Below is a small trained network, with its code and all its weights. Each question gives an input and a target symbol and asks what happens when units are switched off, that is, made to give their printed mean instead of their output.

import numpy as np


def w(rows, s, z=0):
    codes = np.array(rows[::2]) - 128.0
    scale = np.full(codes.shape[1], s)
    scale[-1] = z or s
    return codes * scale


def norm(h):
    return h / np.sqrt((h * h).mean(-1, keepdims=True) + 1e-5)


def f(y):
    return y / 2 * (1 + np.tanh(0.7978845608 * (y + 0.044715 * y**3)))


def softmax(a):
    e = np.exp(a - a.max(-1, keepdims=True))
    return e / e.sum(-1, keepdims=True)


def log_softmax(a):
    a = a - a.max(-1, keepdims=True)
    return a - np.log(np.exp(a).sum(-1, keepdims=True))


def net(x, mask):
    ids = ['δεζθλμστψω'.index(c) for c in x.split()]
    T = len(ids)
    res = E[ids] + P[:T]
    r = norm(res)
    for j in range(2):
        rows = slice(2 * j, 2 * j + 2)
        q, k, v = (r @ M[0][rows].T for M in (Q, K, V))
        z = softmax(np.where(np.tri(T) > 0, q @ k.T / 2**0.5, -1e9)) @ v
        o = O[0][rows]
        res = res + np.where(mask[j], z, o[:, -1]) @ o[:, :-1]
    y = f(norm(res) @ A[0][:, :-1].T + A[0][:, -1])
    res = res + np.where(mask[2:26], y, B[0][:, -1]) @ B[0][:, :-1]
    return log_softmax(norm(res)[-1] @ U[:, :-1].T + U[:, -1])


Q, K, V, O, A, B = {}, {}, {}, {}, {}, {}
E = w([
[54,102,42,153,126,179,78,238,153,132,72,102],'δ',
[125,151,8,133,210,147,63,112,168,180,222,194],'ε',
[177,121,144,108,112,154,94,65,135,114,195,181],'ζ',
[69,29,162,163,121,175,60,74,138,106,140,169],'θ',
[179,140,168,101,74,207,100,147,167,91,156,112],'λ',
[117,155,142,72,108,140,124,140,223,172,144,134],'μ',
[56,140,156,93,220,184,129,67,121,95,160,153],'σ',
[182,161,45,45,154,159,219,160,83,118,136,170],'τ',
[107,151,35,150,50,88,131,122,218,129,190,141],'ψ',
[96,52,69,47,51,109,69,87,116,255,98,155],'ω',
],0.019)
P = w([
[205,115,111,27,166,81,44,63,212,42,68,194],'0',
[168,151,61,102,176,156,119,26,198,72,73,99],'1',
[125,192,122,105,155,144,122,104,178,136,34,251],'2',
[126,164,144,70,175,78,70,163,137,112,132,123],'3',
[114,140,131,123,140,176,190,76,183,148,141,162],'4',
[81,142,172,47,127,72,77,171,101,78,206,149],'5',
[108,121,137,150,127,222,245,118,156,152,206,119],'6',
[85,240,171,152,83,170,123,149,67,156,172,190],'7',
[131,123,185,111,171,92,124,192,120,140,228,120],'8',
],0.011)
Q[0] = w([
[89,239,171,134,97,87,51,210,34,98,38,226],'H0',
[107,97,254,64,86,117,54,147,106,168,220,80],'H0',
[23,142,86,167,86,198,215,64,157,60,125,122],'H1',
[215,74,188,159,106,87,136,30,142,216,54,35],'H1',
],0.026)
K[0] = w([
[182,62,62,196,157,253,213,38,193,179,79,105],'H0',
[48,163,148,157,81,220,187,158,84,206,196,181],'H0',
[108,51,131,71,169,55,138,187,140,75,221,83],'H1',
[186,69,132,79,152,95,39,93,206,95,6,182],'H1',
],0.027)
V[0] = w([
[72,122,158,110,51,76,113,77,116,179,91,117],'H0',
[103,181,156,8,81,146,184,150,166,125,116,99],'H0',
[43,180,147,140,168,34,215,55,101,139,142,117],'H1',
[167,144,177,64,164,138,157,86,133,151,91,128],'H1',
],0.014)
O[0] = w([
[89,227,135,203,66,176,100,50,63,168,98,216,61],'H0',
[143,86,194,231,192,84,150,168,158,134,68,173,253],'H0',
[228,115,64,108,159,162,118,29,253,141,38,87,83],'H1',
[149,135,180,190,113,151,178,146,161,218,210,91,234],'H1',
],0.0059)
A[0] = w([
[127,79,193,155,95,105,141,116,107,159,68,128,4],'N0',
[134,146,164,120,34,118,132,114,137,131,139,119,121],'N1',
[101,116,98,168,55,105,175,128,124,115,134,145,171],'N2',
[113,123,57,174,124,183,93,212,121,134,82,90,72],'N3',
[139,124,166,125,84,107,150,147,106,130,128,91,64],'N4',
[159,135,129,110,103,129,130,138,113,158,158,106,54],'N5',
[236,148,101,36,126,103,244,147,48,130,107,104,56],'N6',
[142,126,95,88,109,101,154,164,59,122,87,139,95],'N7',
[200,149,88,156,37,49,173,90,182,98,120,87,38],'N8',
[137,144,39,178,29,19,197,125,171,70,134,140,89],'N9',
[90,112,180,86,196,178,145,74,119,130,97,107,94],'N10',
[123,221,187,71,253,143,180,72,97,59,82,87,57],'N11',
[166,66,123,104,139,107,152,175,101,148,123,118,106],'N12',
[100,132,119,86,130,129,137,117,101,125,145,134,89],'N13',
[152,166,50,125,190,122,169,157,88,154,115,160,146],'N14',
[80,153,85,129,214,120,111,108,124,168,145,120,84],'N15',
[67,107,107,119,114,126,119,121,126,73,119,118,106],'N16',
[166,153,147,81,118,139,170,147,126,159,127,142,91],'N17',
[172,134,114,52,17,101,164,91,48,203,113,87,91],'N18',
[151,147,135,74,113,108,177,138,88,141,152,133,123],'N19',
[132,129,57,152,126,88,136,141,145,142,184,148,56],'N20',
[84,64,127,101,70,149,108,108,65,200,107,107,99],'N21',
[145,67,121,88,80,84,127,144,87,232,91,134,78],'N22',
[146,92,139,132,104,150,102,107,119,213,101,103,123],'N23',
],0.02,0.0048)
B[0] = w([
[123,155,45,136,144,87,119,107,139,75,125,115,156],'N0',
[139,124,119,143,187,141,160,88,114,176,144,149,194],'N1',
[141,119,134,76,103,101,128,111,128,128,85,116,181],'N2',
[29,171,91,109,88,172,135,154,219,162,161,187,148],'N3',
[155,84,134,111,119,97,116,117,132,117,109,174,141],'N4',
[166,96,98,129,177,160,100,141,131,111,160,151,166],'N5',
[71,254,60,99,161,42,186,126,70,159,166,27,162],'N6',
[80,156,99,133,138,185,130,115,190,154,145,136,152],'N7',
[177,132,66,51,62,32,136,124,185,173,57,160,201],'N8',
[215,127,127,36,115,71,114,123,197,154,77,140,210],'N9',
[161,157,153,51,159,97,109,152,133,128,117,138,230],'N10',
[68,148,251,57,187,169,85,164,157,60,122,113,254],'N11',
[107,165,117,122,66,154,136,106,103,156,107,75,175],'N12',
[146,125,160,138,157,154,161,132,138,125,127,115,175],'N13',
[169,96,56,94,154,118,158,122,101,153,188,74,169],'N14',
[131,78,160,157,155,161,117,113,115,94,137,190,195],'N15',
[147,143,111,133,74,132,143,120,165,179,125,135,171],'N16',
[168,111,127,141,158,124,96,131,95,106,164,119,183],'N17',
[88,147,126,168,58,79,56,141,91,70,15,82,184],'N18',
[101,118,66,130,113,130,107,132,134,115,104,120,206],'N19',
[200,82,106,123,171,149,95,139,128,124,131,166,203],'N20',
[163,94,139,187,138,150,99,174,144,101,87,30,188],'N21',
[152,103,61,152,95,155,72,75,105,105,65,165,180],'N22',
[92,127,153,100,114,151,121,151,89,96,95,120,172],'N23',
],0.024,0.0094)
U = w([
[37,129,81,121,51,207,166,132,216,156,120,150,81],'δ',
[167,9,82,120,164,179,133,97,106,157,182,148,117],'ε',
[140,178,182,148,102,146,172,14,59,221,94,165,167],'ζ',
[206,104,216,173,48,160,169,91,188,183,172,3,2],'θ',
[79,39,171,113,33,58,167,166,62,150,158,152,98],'λ',
[142,168,148,233,121,62,198,111,222,71,131,134,70],'μ',
[91,113,243,63,163,159,133,84,162,75,98,103,175],'σ',
[105,159,82,72,132,95,178,72,85,138,157,7,166],'τ',
[235,148,122,70,50,60,143,124,177,187,79,158,156],'ψ',
[90,84,107,166,86,145,37,41,106,112,24,80,184],'ω',
],0.0049,0.0007)

Each question gives the input, a string of symbols that net reads in full, and the target symbol t.
The units are the heads (2 rows each of Q, K, V and O) and the neurons (one row each of A and B). Each row of codes is followed by its name. A weight is (code - 128) times the scale printed after its matrix; where a second scale follows, it is the last column's (O, A, B and U).
mask holds one flag per unit, heads first, then neurons. A switched-off unit (its flag False) gives its mean, the last column of its rows in O or B, instead of its output. The means were averaged over made-up inputs and are rounded, as every weight is.
A unit's drop is (log p(t) with every unit on - log p(t) with that unit switched off) / (log p(t) with every unit on - log p(t) with every unit switched off).
The circuit of an input: a set's keep is (log p(t) with only the set's units on - log p(t) with every unit switched off) / (log p(t) with every unit on - log p(t) with every unit switched off). Starting from the 12 units with the biggest drops (on a tie, the unit counted first), units are removed one at a time, each time the one whose removal leaves the highest keep (on an exact tie, the one counted first), for as long as the keep stays at least 0.8.
circuit, biggest first: the units of the circuit, biggest drop first
top k neurons: the k neurons with the biggest drops, biggest first
which heads matter: for each layer, one digit per head in row order, 1 if its drop is at least 0.15 and else 0, layers parted by /
drop when u is switched off: that unit's drop, to one decimal
input θ ζ θ ψ ε ω δ, target δ: circuit, biggest first	N3
input μ ζ ζ σ ψ θ λ, target ω: circuit, biggest first	H0; N18
input ζ ψ ζ θ, target ψ: circuit, biggest first	N16; N11
input δ ω ζ ζ θ, target θ: which heads matter	11
input ω δ ψ ψ θ, target ψ: circuit, biggest first	N11; N10
input σ ω ψ ζ ω θ, target ω: circuit, biggest first	H0; N21
input ζ ε δ μ μ, target μ: which heads matter	10
input μ σ μ σ ψ τ ζ δ μ, target δ: which heads matter	01
input ψ θ ω ω ζ θ θ, target θ: which heads matter	10
input ζ ζ ψ ζ ζ ω ζ θ μ, target ω: which heads matter	10
input ψ σ ζ λ ψ σ ψ μ, target σ: which heads matter	01
input σ μ τ λ, target θ: which heads matter	10
input σ τ ω μ, target ζ: which heads matter	10
input ζ μ ε ψ ψ ψ ζ τ ζ, target θ: top neuron	N12
input δ ζ δ μ ζ, target μ: top 2 neurons	N0; N11
input θ ψ τ μ, target θ: top 3 neurons	N11; N12; N8
input ψ ψ μ, target σ: top 2 neurons	N8; N9
input σ ζ ψ ζ ζ σ ψ ζ τ, target τ: top 2 neurons	N6; N14
input σ ψ σ ζ ζ δ μ, target δ: drop when N12 is switched off	0.0
input ψ ζ ζ ψ μ ω, target ω: circuit, biggest first	N22
input ζ ζ ζ τ δ ω, target ω: drop when N22 is switched off	0.1
input ζ ζ ζ ζ θ ζ ω μ, target ζ: drop when H0 is switched off	0.5
